Below is a small trained network, with its code and all its weights. Each question gives an input and a class and asks what happens when units are switched off, that is, made to give their printed mean instead of their output.

import numpy as np


def w(rows, s, z=0):
    codes = np.array(rows[::2]) - 128.0
    scale = np.full(codes.shape[1], s)
    scale[-1] = z or s
    return codes * scale


def f(y):
    return np.maximum(y, 0)


def log_softmax(a):
    a = a - a.max(-1, keepdims=True)
    return a - np.log(np.exp(a).sum(-1, keepdims=True))


def net(x, mask):
    res = np.array(x, float).reshape(1, 3) / 4 @ E
    y = f(res @ A[0][:, :-1].T + A[0][:, -1])
    res = res + np.where(mask, y, B[0][:, -1]) @ B[0][:, :-1]
    return log_softmax(res[-1] @ U[:, :-1].T + U[:, -1])


A, B = {}, {}
E = w([
[199,66,147,186,121,138,103,243],'x0',
[139,145,118,187,175,217,151,107],'x1',
[85,171,191,142,11,189,161,158],'x2',
],0.011)
A[0] = w([
[114,177,167,163,76,122,170,145,196],'N1',
[187,64,140,189,105,122,108,206,19],'N2',
[52,194,108,71,125,117,166,2,45],'N3',
[61,159,184,135,18,186,176,168,154],'N4',
[226,94,146,176,123,118,94,211,25],'N5',
[92,132,153,140,135,87,93,134,22],'N6',
[125,151,157,160,81,152,152,117,255],'N7',
[176,94,42,131,246,68,75,108,222],'N8',
[170,87,165,85,131,123,138,153,68],'N9',
[124,141,100,118,162,145,155,137,222],'N10',
],0.0079,0.00093)
B[0] = w([
[55,70,119,101,155,122,111,94,185],'N1',
[215,216,90,124,91,90,196,222,214],'N2',
[237,255,74,184,53,60,243,219,235],'N3',
[88,11,225,2,193,210,56,21,238],'N4',
[192,202,68,192,56,83,166,162,221],'N5',
[166,80,76,151,163,111,179,108,141],'N6',
[96,95,166,143,165,129,81,109,178],'N7',
[45,59,213,19,227,196,48,30,244],'N8',
[108,143,148,183,101,149,124,147,153],'N9',
[121,84,92,105,89,121,110,129,149],'N10',
],0.0067,0.011)
U = w([
[87,33,160,85,164,132,53,93,248],'0',
[189,194,105,179,100,95,245,167,8],'1',
],0.012,0.0012)

Each question gives the input, the list of numbers given to net, and the class t.
The units are the neurons (one row each of A and B). Each row of codes is followed by its name. A weight is (code - 128) times the scale printed after its matrix; where a second scale follows, it is the last column's (A, B and U).
mask holds one flag per neuron, in row order. A switched-off neuron (its flag False) gives its mean, the last column of its row in B, instead of its output. The means were averaged over made-up inputs and are rounded, as every weight is.
A unit's drop is (log p(t) with every unit on - log p(t) with that unit switched off) / (log p(t) with every unit on - log p(t) with every unit switched off).
The circuit of an input: a set's keep is (log p(t) with only the set's units on - log p(t) with every unit switched off) / (log p(t) with every unit on - log p(t) with every unit switched off). Starting from all 10 units, units are removed one at a time, each time the one whose removal leaves the highest keep (on an exact tie, the one counted first), for as long as the keep stays at least 0.8.
circuit, biggest first: the units of the circuit, biggest drop first
k most important neurons: the k neurons with the biggest drops, biggest first
drop when u is switched off: that unit's drop, to one decimal
input [3,2,3], class 0: circuit, biggest first => (N3)
input [7,-5,-5], class 1: 2 most important neurons => (N5; N2)
input [-1,4,0], class 1: 2 most important neurons => (N4; N8)
input [4,2,-3], class 1: 2 most important neurons => (N4; N5)
input [-3,-8,-2], class 1: 2 most important neurons => (N4; N3)
input [-6,-2,-5], class 1: 2 most important neurons => (N3; N4)
input [-3,-6,-2], class 1: 2 most important neurons => (N4; N3)
input [-4,8,7], class 0: drop when N4 is switched off => 1.4
input [-6,-4,-2], class 1: drop when N3 is switched off => 0.4
input [-7,-8,3], class 1: drop when N3 is switched off => 2.4
input [5,-5,1], class 1: drop when N9 is switched off => 0.0
